Below are the code and all the weights of a small trained network. Each question names an input and a class and asks about switching units off, where a switched-off unit gives its printed mean instead of its output.

import numpy as np


def w(rows, s, z=0):
    codes = np.array(rows[::2]) - 128.0
    scale = np.full(codes.shape[1], s)
    scale[-1] = z or s
    return codes * scale


def f(y):
    return y / 2 * (1 + np.tanh(0.7978845608 * (y + 0.044715 * y**3)))


def log_softmax(a):
    a = a - a.max(-1, keepdims=True)
    return a - np.log(np.exp(a).sum(-1, keepdims=True))


def net(x, mask):
    res = np.array(x, float).reshape(1, 8) / 4 @ E
    y = f(res @ A[0][:, :-1].T + A[0][:, -1])
    res = res + np.where(mask, y, B[0][:, -1]) @ B[0][:, :-1]
    return log_softmax(res[-1] @ U[:, :-1].T + U[:, -1])


A, B = {}, {}
E = w([
[124,108,133,118,125,130,128,132,109,140,113,122],'x0',
[130,108,125,157,128,133,106,126,133,139,123,142],'x1',
[144,70,255,84,176,136,84,109,211,77,105,82],'x2',
[129,145,148,166,136,151,169,132,142,133,123,120],'x3',
[92,118,144,131,130,143,111,124,103,140,121,130],'x4',
[197,142,200,162,81,152,145,65,49,156,200,102],'x5',
[141,176,154,115,191,100,134,55,36,60,49,231],'x6',
[62,131,166,121,118,6,165,48,202,202,127,149],'x7',
],0.0092)
A[0] = w([
[117,42,130,126,64,137,142,183,191,142,180,3,37],'N0',
[107,143,177,145,105,67,157,59,180,168,111,136,34],'N1',
[148,120,146,114,162,131,161,45,115,41,57,170,46],'N2',
[178,124,132,145,129,215,97,181,99,40,122,99,25],'N3',
[193,120,205,149,79,138,156,63,67,137,182,88,91],'N4',
[162,47,255,83,174,149,105,97,217,48,96,82,56],'N5',
[77,130,130,167,178,137,164,193,181,80,69,138,72],'N6',
[111,166,106,123,92,119,172,174,110,150,153,161,8],'N7',
[135,100,180,124,148,126,127,118,139,83,140,93,3],'N8',
],0.0088,0.0056)
B[0] = w([
[155,192,170,181,171,117,71,137,86,127,143,133,237],'N0',
[128,83,128,92,168,224,105,59,160,150,151,97,191],'N1',
[104,186,186,152,157,112,101,195,74,189,154,84,205],'N2',
[115,108,117,68,173,147,160,50,194,212,172,107,223],'N3',
[89,92,110,118,123,77,162,250,182,79,178,94,218],'N4',
[136,137,72,160,57,127,159,94,102,116,111,168,245],'N5',
[120,87,130,116,113,99,104,196,149,136,97,138,171],'N6',
[112,139,131,112,101,146,143,78,100,116,131,192,145],'N7',
[38,122,113,146,110,149,146,120,119,157,162,192,145],'N8',
],0.012)
U = w([
[160,229,204,161,188,120,99,164,31,192,170,131,77],'0',
[146,60,117,57,191,188,164,67,166,229,179,111,88],'1',
[156,150,38,176,1,159,226,112,42,155,140,180,119],'2',
[182,111,123,117,124,136,157,147,88,140,129,110,247],'3',
[119,41,108,92,130,73,138,251,164,94,127,122,110],'4',
],0.0073,0.015)

Each question gives the input, the list of numbers given to net, and the class t.
The units are the neurons (one row each of A and B). Each row of codes is followed by its name. A weight is (code - 128) times the scale printed after its matrix; where a second scale follows, it is the last column's (A, B and U).
mask holds one flag per neuron, in row order. A switched-off neuron (its flag False) gives its mean, the last column of its row in B, instead of its output. The means were averaged over made-up inputs and are rounded, as every weight is.
A unit's drop is (log p(t) with every unit on - log p(t) with that unit switched off) / (log p(t) with every unit on - log p(t) with every unit switched off).
The circuit of an input: a set's keep is (log p(t) with only the set's units on - log p(t) with every unit switched off) / (log p(t) with every unit on - log p(t) with every unit switched off). Starting from all 9 units, units are removed one at a time, each time the one whose removal leaves the highest keep (on an exact tie, the one counted first), for as long as the keep stays at least 0.8.
units of the circuit, in order: the units of the circuit, biggest drop first
most important unit: the unit with the biggest drop
k most important neurons: the k neurons with the biggest drops, biggest first
drop when u is switched off: that unit's drop, to one decimal
input [-8,0,-6,-2,2,-4,8,-4], class 0: most important unit => N2
input [6,1,-4,-1,5,-4,-3,-5], class 1: 3 most important neurons => [N5, N4, N3]
input [-4,8,6,-4,4,-4,-5,1], class 2: 2 most important neurons => [N5, N2]
input [1,-2,-3,3,5,3,-1,-5], class 1: 3 most important neurons => [N3, N5, N0]
input [-1,1,-3,-4,6,6,2,-4], class 4: units of the circuit, in order => [N4, N0]
input [-7,-6,-1,-2,8,-7,-7,-8], class 1: 3 most important neurons => [N3, N2, N4]
input [1,2,-6,2,-6,6,6,8], class 1: 3 most important neurons => [N1, N0, N5]
input [7,6,6,2,6,-4,-8,8], class 0: 2 most important neurons => [N0, N3]
input [1,5,-6,2,-7,0,7,-5], class 0: 2 most important neurons => [N2, N5]
input [-8,2,-4,-7,-6,-7,8,-1], class 0: 2 most important neurons => [N2, N4]
input [0,5,-3,-5,3,-5,7,-2], class 0: 3 most important neurons => [N2, N4, N5]
input [1,-3,-3,-3,1,-5,1,-6], class 1: 4 most important neurons => [N3, N4, N5, N0]
input [-8,-4,5,-1,6,8,3,7], class 4: 2 most important neurons => [N4, N3]
input [1,-8,4,-5,3,0,-5,-5], class 0: 2 most important neurons => [N0, N1]
input [-1,-2,6,-3,-3,-5,2,-6], class 1: drop when N3 is switched off => 2.8
input [2,1,2,-1,-6,8,-4,-3], class 4: drop when N3 is switched off => 0.0
input [3,8,6,6,-5,-2,-2,3], class 2: drop when N5 is switched off => 0.7
